M = [[628, 807, 473, 109, 723, 714, 279, 483, 412, 583, 667, 587, 694], [628, 807, 473, 109, 723, 714, 279, 483, 415, 583, 667, 587, 694], [768, 849, 473, 89, 767, 714, 257, 483, 351, 591, 667, 587, 744], [628, 675, 430, 354, 687, 714, 310, 483, 415, 583, 659, 587, 660]]
M[0][0] = 628
M[1][8] = 415
M[2][7] = 483
M[1][3] = 109
M[3] = [628, 675, 430, 354, 687, 714, 310, 483, 415, 583, 659, 587, 660]
M[3][2] = 430
M[1][0] = 628
M[0][7] = 483
M[0][11] = 587
M[3][10] = 659
M[:, 5] = [714, 714, 714, 714]
M[:, 9] = [583, 583, 591, 583]
M[2][11] = 587
M[2] = [768, 849, 473, 89, 767, 714, 257, 483, 351, 591, 667, 587, 744]
M[1][10] = 667
M[2][10] = 667
M[0][12] = 694
M[0][10] = 667
M[3][1] = 675
M[1][7] = 483
M[2][6] = 257
M[1][12] = 694
M[:, 4] = [723, 723, 767, 687]
M[2][5] = 714

W = [59, 206, 253, 138]
W[0] => 59
W[2] => 253
W[1] => 206

x =
[[-3.244, -9.396, -11.151, -1.592, -5.826],
 [-7.921, -6.599, -12.597, -8.041, 14.014],
 [-7.243, -10.089, -21.112, -15.052, -14.456],
 [-8.845, -7.181, -24.085, -7.299, -2.200]]
Indices start at 0.
(0, 0) = -3.244
(1, 4) = 14.014
(2, 3) = -15.052
(2, 2) = -21.112
(2, 0) = -7.243
(0, 2) = -11.151
(0, 4) = -5.826
(3, 0) = -8.845
(2, 4) = -14.456
(2, 1) = -10.089
(1, 0) = -7.921
(3, 2) = -24.085
(3, 1) = -7.181

X = 5,7,6,2,3
X[0]: 5
X[4]: 3
X[3]: 2

arr =
[[-63  27 -51  12]
 [ 72 -29  50  -2]
 [-35  42 -10  13]]
arr[-3, -4] -> -63
arr[1, -2] -> 50
arr[:, 3] -> [12, -2, 13]
arr[1, -3] -> -29
arr[2, -1] -> 13

m =
[[-27   2   1  22 -17   8   3  -3   0  -9 -19  30  -3]
 [ 11  -7  12 -36  -4  35  46  45 -21  43   7  29  10]
 [ 43  21   9  17  41 -13 -15  -6  32   2  36 -35  16]
 [-30 -10  -1  -5 -29  19  20  12 -21   5 -25  39  -6]
 [ -2  -5  14 -22 -11  38  47  42 -19  37  -2  44   9]
 [-22  12  -1  46  -5 -10 -20 -25  19 -28 -13  10  -3]
 [-17   0  11   0 -18  32  34  27 -12  20 -12  50   6]
 [-21  22  -2  73   5 -25 -42 -46  38 -47 -10  -2  -2]]
m[0,0] => -27
m[6,6] => 34
m[:, 2] => [1, 12, 9, -1, 14, -1, 11, -2]
m[5,6] => -20
m[0] => [-27, 2, 1, 22, -17, 8, 3, -3, 0, -9, -19, 30, -3]
m[:, 3] => [22, -36, 17, -5, -22, 46, 0, 73]
m[0,2] => 1
m[5,0] => -22
m[:, 1] => [2, -7, 21, -10, -5, 12, 0, 22]
m[4,8] => -19
m[6,12] => 6
m[4,7] => 42
m[1,2] => 12
m[1] => [11, -7, 12, -36, -4, 35, 46, 45, -21, 43, 7, 29, 10]
m[4,0] => -2
m[3,3] => -5
m[2,5] => -13
m[:, 11] => [30, 29, -35, 39, 44, 10, 50, -2]
m[7,10] => -10
m[7,1] => 22
m[7,12] => -2
m[3,2] => -1
m[1,12] => 10
m[7,4] => 5
m[7,8] => 38
m[7] => [-21, 22, -2, 73, 5, -25, -42, -46, 38, -47, -10, -2, -2]
m[2,3] => 17
m[0,11] => 30
m[5,2] => -1
m[:, 10] => [-19, 7, 36, -25, -2, -13, -12, -10]
m[0,12] => -3
m[4,11] => 44
m[4,2] => 14
m[4,5] => 38
m[0,4] => -17

grid = [[-0.01, 0.14, -0.19, 0.00, -0.06, 0.17, 0.00, 0.05], [0.13, 0.07, -0.03, 0.02, -0.11, 0.20, 0.08, -0.12], [0.13, 0.04, -0.02, 0.00, -0.10, 0.19, 0.11, -0.14], [-0.01, 0.07, 0.05, 0.06, 0.09, -0.19, 0.04, 0.21]]
grid[0, -8]: -0.01
grid[0, 2]: -0.19
grid[-2, 1]: 0.04
grid[-4, -7]: 0.14
grid[2, -6]: -0.02
grid[3, 6]: 0.04
grid[-2, -8]: 0.13
grid[:, 2]: [-0.19, -0.03, -0.02, 0.05]
grid[-1, -3]: -0.19
grid[2]: [0.13, 0.04, -0.02, 0.00, -0.10, 0.19, 0.11, -0.14]
grid[1, -8]: 0.13
grid[-2, -1]: -0.14
grid[1, 5]: 0.20
grid[-3, -2]: 0.08
grid[:, 5]: [0.17, 0.20, 0.19, -0.19]
grid[2, -2]: 0.11
grid[-1, -7]: 0.07
grid[:, 1]: [0.14, 0.07, 0.04, 0.07]
grid[:, -1]: [0.05, -0.12, -0.14, 0.21]
